Each row has a name. Each question is about the rows just above it.

S: [-41 -15  10 -76  22  17   9 -26   6  30  22  22  10 -30 -68  47  -2 -19
 -88  36]
E: [-10 -93  -5  28   3  37 -35  16  25  20 -16 -33 -33 -26 -54  18  10  30
 -32   0]
W: [ 28 -31  18   2  23  21 -16 -37 -78  -8  21  24  11  15 -30 -33 -62 -24
   5 -30]
F: [ 38   0  22  40 -33 -18  50  24 -19  -9 -39 -86  25 -14  21  34  37   8
  53 -35]
Z: [ 22  17 -30  43 -30 -13  10   3  28  -1 -25  23 -46  23   4  -2  -6  30
 -22 -15]
Q: [ -8   4 -30 -57  10 -30 -23  24   9 -70  -4 -40  47 -12  38  51  48   6
  21 -17]
P: [ -7 -25   0  -5 -12  22  12  42 -25  30 -57  17  -3   6  -9 -17   6  15
 -22  52]
D: [ 29  32   3 -43  15  -3 -10  30 -11   4  20 -28  86  17  83  18  60 -25
  31  -4]
A: [ -1  24  -7  15 -36  -3  66   5   8  11  49 -52 -14  24  28  -2  35 -11
  24 -58]
X: [ 23 -11   2   1 -31   0 -13  55 -33 -11 -10 -28  37  23  53   1  25   6
  67 -21]
[ 22  17 -30  43 -30 -13  10   3  28  -1 -25  23 -46  23   4  -2  -6  30
 -22 -15] is in which row? => Z
Number of entries in [ 29  32   3 -43  15  -3 -10  30 -11   4  20 -28  86  17  83  18  60 -25
  31  -4]: => 20

veluv: [-18   1  42  35 -10  49  48 -13 -44  49  20 -19  -7  40   7  17  66 -32
 -17 -86  11 -23  -5 -17 -19 -10 -31 -29 100  39  12]
lalab: [ 25  -2 -30  38 -48  -7 -22 -28   5 -31 -54 -11   9 -43 -42 -36 -11  61
  26  12 -65  -4  40 -30  29  53 -51  15 -49 -32  36]
Nuka: [ 20 -19  -7   1 -22  17  66 -32 -17 -84  11   5  -8  31 -13  41 -33  27
  89  23 -51 -21 -59 -17   5   1  61  -3  13  69 -44]
What comes right after [39] in the named rows? => [12]
Whose row is [-18   1  42  35 -10  49  48 -13 -44  49  20 -19  -7  40   7  17  66 -32
 -17 -86  11 -23  -5 -17 -19 -10 -31 -29 100  39  12]? => veluv
[ 25  -2 -30  38 -48  -7 -22 -28   5 -31 -54 -11   9 -43 -42 -36 -11  61
  26  12 -65  -4  40 -30  29  53 -51  15 -49 -32  36] is in which row? => lalab
Give the next entry after [ 20 -19  -7  40   7  17  66 -32 -17 -86  11]. => [-23]

Bofep: [ 3 14 10 48 49]
kuro: [-19  36  90  14  31]
Tigak: [-19  36  51   7  19]
nal: [-53  14  10  48  49]
pufu: [ -4 -33 -29   1   4]
Count the entries of [-19  36]: => 2
Count the entries of [ -4 -33 -29   1   4]: => 5

Dimi: [-10 -16 -22  18 -22  16   0]
lenud: [-10 -16 -22  18 -17 -17 -18]
fop: [-10 -16 -22  18 -17 -17   0]
Whose row is [-10 -16 -22  18 -22  16   0]? => Dimi
Which entry of fop is missing from [-17  18 -22 -17   0 -16]? => [-10]
Whose row is [-10 -16 -22  18 -17 -17   0]? => fop
Whose row is [-10 -16 -22  18 -17 -17 -18]? => lenud

Fizez: [ 11 -13 -10  22]
Lol: [-77  43 -26  -9]
zuv: [-34  29  13  -4]
non: [-8 20 -1 25]
Rifeb: [ -2 -19  -5  10]
som: [-36   4  10  -4]
pivuf: [-26  36  -2  16]
bisa: [-27  14   5   3]
How many entries does [-2] have? => 1
Right after [11] comes => [-13]
How many entries does [-26  36  -2] have? => 3

